Here is a tiny trained network, its code and every weight. The questions are about switching its units off for an input and a class, where a switched-off unit gives its printed mean instead of its output.

import numpy as np


def w(rows, s, z=0):
    codes = np.array(rows[::2]) - 128.0
    scale = np.full(codes.shape[1], s)
    scale[-1] = z or s
    return codes * scale


def norm(h):
    return h / np.sqrt((h * h).mean(-1, keepdims=True) + 1e-5)


def f(y):
    return np.maximum(y, 0)


def log_softmax(a):
    a = a - a.max(-1, keepdims=True)
    return a - np.log(np.exp(a).sum(-1, keepdims=True))


def net(x, mask):
    res = np.array(x, float).reshape(1, 8) / 4 @ E
    u = 0
    for l in range(2):
        y = f(norm(res) @ A[l][:, :-1].T + A[l][:, -1])
        res = res + np.where(mask[u : u + 10], y, B[l][:, -1]) @ B[l][:, :-1]
        u += 10
    return log_softmax(norm(res)[-1] @ U[:, :-1].T + U[:, -1])


A, B = {}, {}
E = w([
[242,128,68,107,201,27],'x0',
[111,213,165,137,204,208],'x1',
[129,126,127,129,128,126],'x2',
[128,132,130,127,126,127],'x3',
[127,127,129,129,127,127],'x4',
[128,126,131,130,127,128],'x5',
[128,131,125,127,129,128],'x6',
[178,91,202,2,110,165],'x7',
],0.0076)
A[0] = w([
[32,160,93,234,124,137,87],'L0N1',
[154,142,55,159,83,108,196],'L0N2',
[191,111,75,122,102,39,89],'L0N3',
[130,113,166,42,159,132,136],'L0N4',
[155,32,149,75,57,123,25],'L0N5',
[121,104,98,199,41,139,2],'L0N6',
[216,143,118,128,182,67,148],'L0N7',
[104,114,113,172,18,148,20],'L0N8',
[149,117,89,120,44,109,166],'L0N9',
[194,92,183,2,191,105,70],'L0N10',
],0.0084,0.0072)
B[0] = w([
[206,180,78,148,90,144,254],'L0N1',
[117,21,186,90,111,127,236],'L0N2',
[140,37,100,180,110,128,211],'L0N3',
[167,96,178,132,91,169,210],'L0N4',
[91,202,133,50,118,51,178],'L0N5',
[254,13,34,39,75,141,153],'L0N6',
[145,132,52,131,194,109,246],'L0N7',
[220,136,77,32,64,61,168],'L0N8',
[83,106,82,126,109,53,210],'L0N9',
[167,184,118,150,35,144,234],'L0N10',
],0.0097,0.0057)
A[1] = w([
[28,152,232,66,60,119,85],'L1N1',
[114,83,105,97,47,34,135],'L1N2',
[20,38,147,157,134,73,139],'L1N3',
[133,71,238,134,137,172,55],'L1N4',
[180,180,218,61,43,121,131],'L1N5',
[133,108,85,145,240,67,117],'L1N6',
[218,108,126,21,197,98,140],'L1N7',
[2,157,185,24,102,49,1],'L1N8',
[135,105,34,143,218,103,79],'L1N9',
[53,143,167,176,87,204,137],'L1N10',
],0.0097,0.0072)
B[1] = w([
[100,177,170,123,206,93,184],'L1N1',
[134,93,148,51,115,75,254],'L1N2',
[104,135,136,246,161,136,169],'L1N3',
[144,75,159,75,75,199,150],'L1N4',
[86,93,110,163,171,131,238],'L1N5',
[48,124,168,150,151,199,182],'L1N6',
[184,187,61,166,59,148,204],'L1N7',
[63,210,222,59,179,38,154],'L1N8',
[61,143,193,101,172,133,183],'L1N9',
[203,112,112,110,91,114,191],'L1N10',
],0.014,0.0085)
U = w([
[184,52,41,47,16,43,192],'0',
[209,246,51,223,67,226,160],'1',
[31,170,226,26,145,23,110],'2',
[135,117,234,51,137,237,107],'3',
[30,31,60,222,198,53,155],'4',
[28,213,75,215,247,233,2],'5',
],0.015,0.0049)

Each question gives the input, the list of numbers given to net, and the class t.
The units are the neurons (one row each of A and B). Each row of codes is followed by its name. A weight is (code - 128) times the scale printed after its matrix; where a second scale follows, it is the last column's (A, B and U).
mask holds one flag per neuron, layer by layer. A switched-off neuron (its flag False) gives its mean, the last column of its row in B, instead of its output. The means were averaged over made-up inputs and are rounded, as every weight is.
A unit's drop is (log p(t) with every unit on - log p(t) with that unit switched off) / (log p(t) with every unit on - log p(t) with every unit switched off).
The circuit of an input: a set's keep is (log p(t) with only the set's units on - log p(t) with every unit switched off) / (log p(t) with every unit on - log p(t) with every unit switched off). Starting from the 12 units with the biggest drops (on a tie, the unit counted first), units are removed one at a time, each time the one whose removal leaves the highest keep (on an exact tie, the one counted first), for as long as the keep stays at least 0.8.
circuit, biggest first: the units of the circuit, biggest drop first
unit that matters most: the unit with the biggest drop
k most important neurons: the k neurons with the biggest drops, biggest first
top k neurons in layer l: the k neurons of layer l with the biggest drops, biggest first
drop of u: that unit's drop, to one decimal
input [-1,3,6,5,7,2,-7,-8], class 1: circuit, biggest first -> L0N1
input [1,-5,-3,-7,5,-1,0,-3], class 4: circuit, biggest first -> L1N3; L0N10
input [-1,-7,-2,5,7,5,-3,2], class 2: circuit, biggest first -> L0N5; L1N8
input [-8,0,0,6,4,-6,0,-3], class 0: 2 most important neurons -> L0N8; L1N7
input [0,2,-3,1,7,-1,-3,5], class 3: 4 most important neurons -> L0N4; L0N1; L0N7; L1N7
input [6,0,-7,7,-4,-6,0,-5], class 4: 3 most important neurons -> L0N3; L0N2; L1N1
input [1,-8,-4,-2,5,0,2,0], class 4: top 2 neurons in layer 1 -> L1N3; L1N10
input [1,1,2,0,-4,-1,6,0], class 5: 2 most important neurons -> L0N7; L1N9
input [2,1,-8,6,-8,7,6,0], class 5: top 2 neurons in layer 1 -> L1N9; L1N6
input [-5,1,4,-2,-3,-7,-2,-5], class 1: 3 most important neurons -> L0N1; L1N2; L0N9
input [8,4,-6,-5,2,-6,6,0], class 5: top 2 neurons in layer 0 -> L0N7; L0N1
input [0,8,-1,-7,-6,-1,-4,-7], class 1: top 2 neurons in layer 1 -> L1N5; L1N1
input [0,1,4,-4,8,0,-3,4], class 3: 4 most important neurons -> L0N4; L0N7; L0N9; L0N1
input [1,5,-4,7,-2,2,-6,-2], class 5: unit that matters most -> L0N10
input [2,-4,0,-3,-1,1,4,-6], class 4: drop of L1N3 -> 0.2
input [5,-1,6,2,-7,-6,-2,-2], class 4: drop of L0N3 -> 0.2
